Below is a small trained network, with its code and all its weights. Each question gives an input and a class and asks what happens when units are switched off, that is, made to give their printed mean instead of their output.

import numpy as np


def w(rows, s, z=0):
    codes = np.array(rows[::2]) - 128.0
    scale = np.full(codes.shape[1], s)
    scale[-1] = z or s
    return codes * scale


def f(y):
    return y / 2 * (1 + np.tanh(0.7978845608 * (y + 0.044715 * y**3)))


def log_softmax(a):
    a = a - a.max(-1, keepdims=True)
    return a - np.log(np.exp(a).sum(-1, keepdims=True))


def net(x, mask):
    res = np.array(x, float).reshape(1, 2) / 4 @ E
    y = f(res @ A[0][:, :-1].T + A[0][:, -1])
    res = res + np.where(mask, y, B[0][:, -1]) @ B[0][:, :-1]
    return log_softmax(res[-1] @ U[:, :-1].T + U[:, -1])


A, B = {}, {}
E = w([
[247,31,171,31,117,82,142],'x0',
[156,150,32,43,87,194,95],'x1',
],0.012)
A[0] = w([
[107,139,66,96,117,162,82,85],'n1',
[65,174,64,161,151,126,84,18],'n2',
[109,120,113,107,78,181,125,81],'n3',
[124,167,156,150,166,109,235,20],'n4',
[131,137,7,104,170,162,119,70],'n5',
[90,96,169,183,182,127,177,123],'n6',
[126,124,117,77,167,99,159,4],'n7',
[75,183,98,172,134,156,159,252],'n8',
[108,169,94,149,146,154,81,162],'n9',
[102,58,98,98,101,149,89,53],'n10',
],0.013,0.0039)
B[0] = w([
[86,123,169,206,179,84,125,203],'n1',
[140,141,202,59,118,51,218,223],'n2',
[120,94,137,204,152,79,115,168],'n3',
[87,99,83,199,133,226,130,162],'n4',
[41,67,101,168,224,103,154,216],'n5',
[96,62,102,106,181,102,135,197],'n6',
[190,77,175,124,105,124,139,139],'n7',
[128,147,141,117,108,1,95,250],'n8',
[78,158,135,62,126,86,132,206],'n9',
[126,136,147,161,200,90,199,160],'n10',
],0.0096,0.014)
U = w([
[24,33,114,200,201,124,179,232],'0',
[176,132,162,31,117,18,224,223],'1',
[84,168,67,73,134,67,92,252],'2',
[126,254,55,107,58,180,31,4],'3',
[161,182,59,183,127,198,140,4],'4',
[49,138,83,93,76,172,47,4],'5',
[56,100,2,85,36,149,157,4],'6',
[40,180,78,83,106,199,26,4],'7',
],0.0072,0.0039)

Each question gives the input, the list of numbers given to net, and the class t.
The units are the neurons (one row each of A and B). Each row of codes is followed by its name. A weight is (code - 128) times the scale printed after its matrix; where a second scale follows, it is the last column's (A, B and U).
mask holds one flag per neuron, in row order. A switched-off neuron (its flag False) gives its mean, the last column of its row in B, instead of its output. The means were averaged over made-up inputs and are rounded, as every weight is.
A unit's drop is (log p(t) with every unit on - log p(t) with that unit switched off) / (log p(t) with every unit on - log p(t) with every unit switched off).
The circuit of an input: a set's keep is (log p(t) with only the set's units on - log p(t) with every unit switched off) / (log p(t) with every unit on - log p(t) with every unit switched off). Starting from all 10 units, units are removed one at a time, each time the one whose removal leaves the highest keep (on an exact tie, the one counted first), for as long as the keep stays at least 0.8.
circuit, biggest first: the units of the circuit, biggest drop first
k most important neurons: the k neurons with the biggest drops, biggest first
drop when u is switched off: that unit's drop, to one decimal
input [-7,5], class 1: 3 most important neurons => (n2 n8 n9)
input [0,-2], class 2: circuit, biggest first => (n5 n2)
input [-1,-2], class 2: circuit, biggest first => (n5 n2 n1)
input [-8,-6], class 1: 2 most important neurons => (n2 n8)
input [6,-6], class 0: circuit, biggest first => (n2)
input [2,1], class 2: circuit, biggest first => (n2 n5)
input [-1,-3], class 2: 4 most important neurons => (n5 n1 n3 n10)
input [-7,6], class 1: 3 most important neurons => (n2 n8 n9)
input [-2,-3], class 2: 2 most important neurons => (n5 n1)
input [-2,-2], class 2: circuit, biggest first => (n5 n2 n1)
input [5,-6], class 0: 3 most important neurons => (n2 n8 n4)
input [-8,-7], class 1: 3 most important neurons => (n2 n8 n5)
input [-3,-1], class 2: 2 most important neurons => (n10 n7)
input [-2,0], class 2: 3 most important neurons => (n2 n10 n7)
input [-7,8], class 0: 3 most important neurons => (n5 n1 n3)
input [-7,-1], class 1: drop when n2 is switched off => 0.3
input [-5,8], class 0: drop when n1 is switched off => 0.3
input [-5,-2], class 1: drop when n2 is switched off => 0.2
input [7,-7], class 0: most important neuron => (n2)
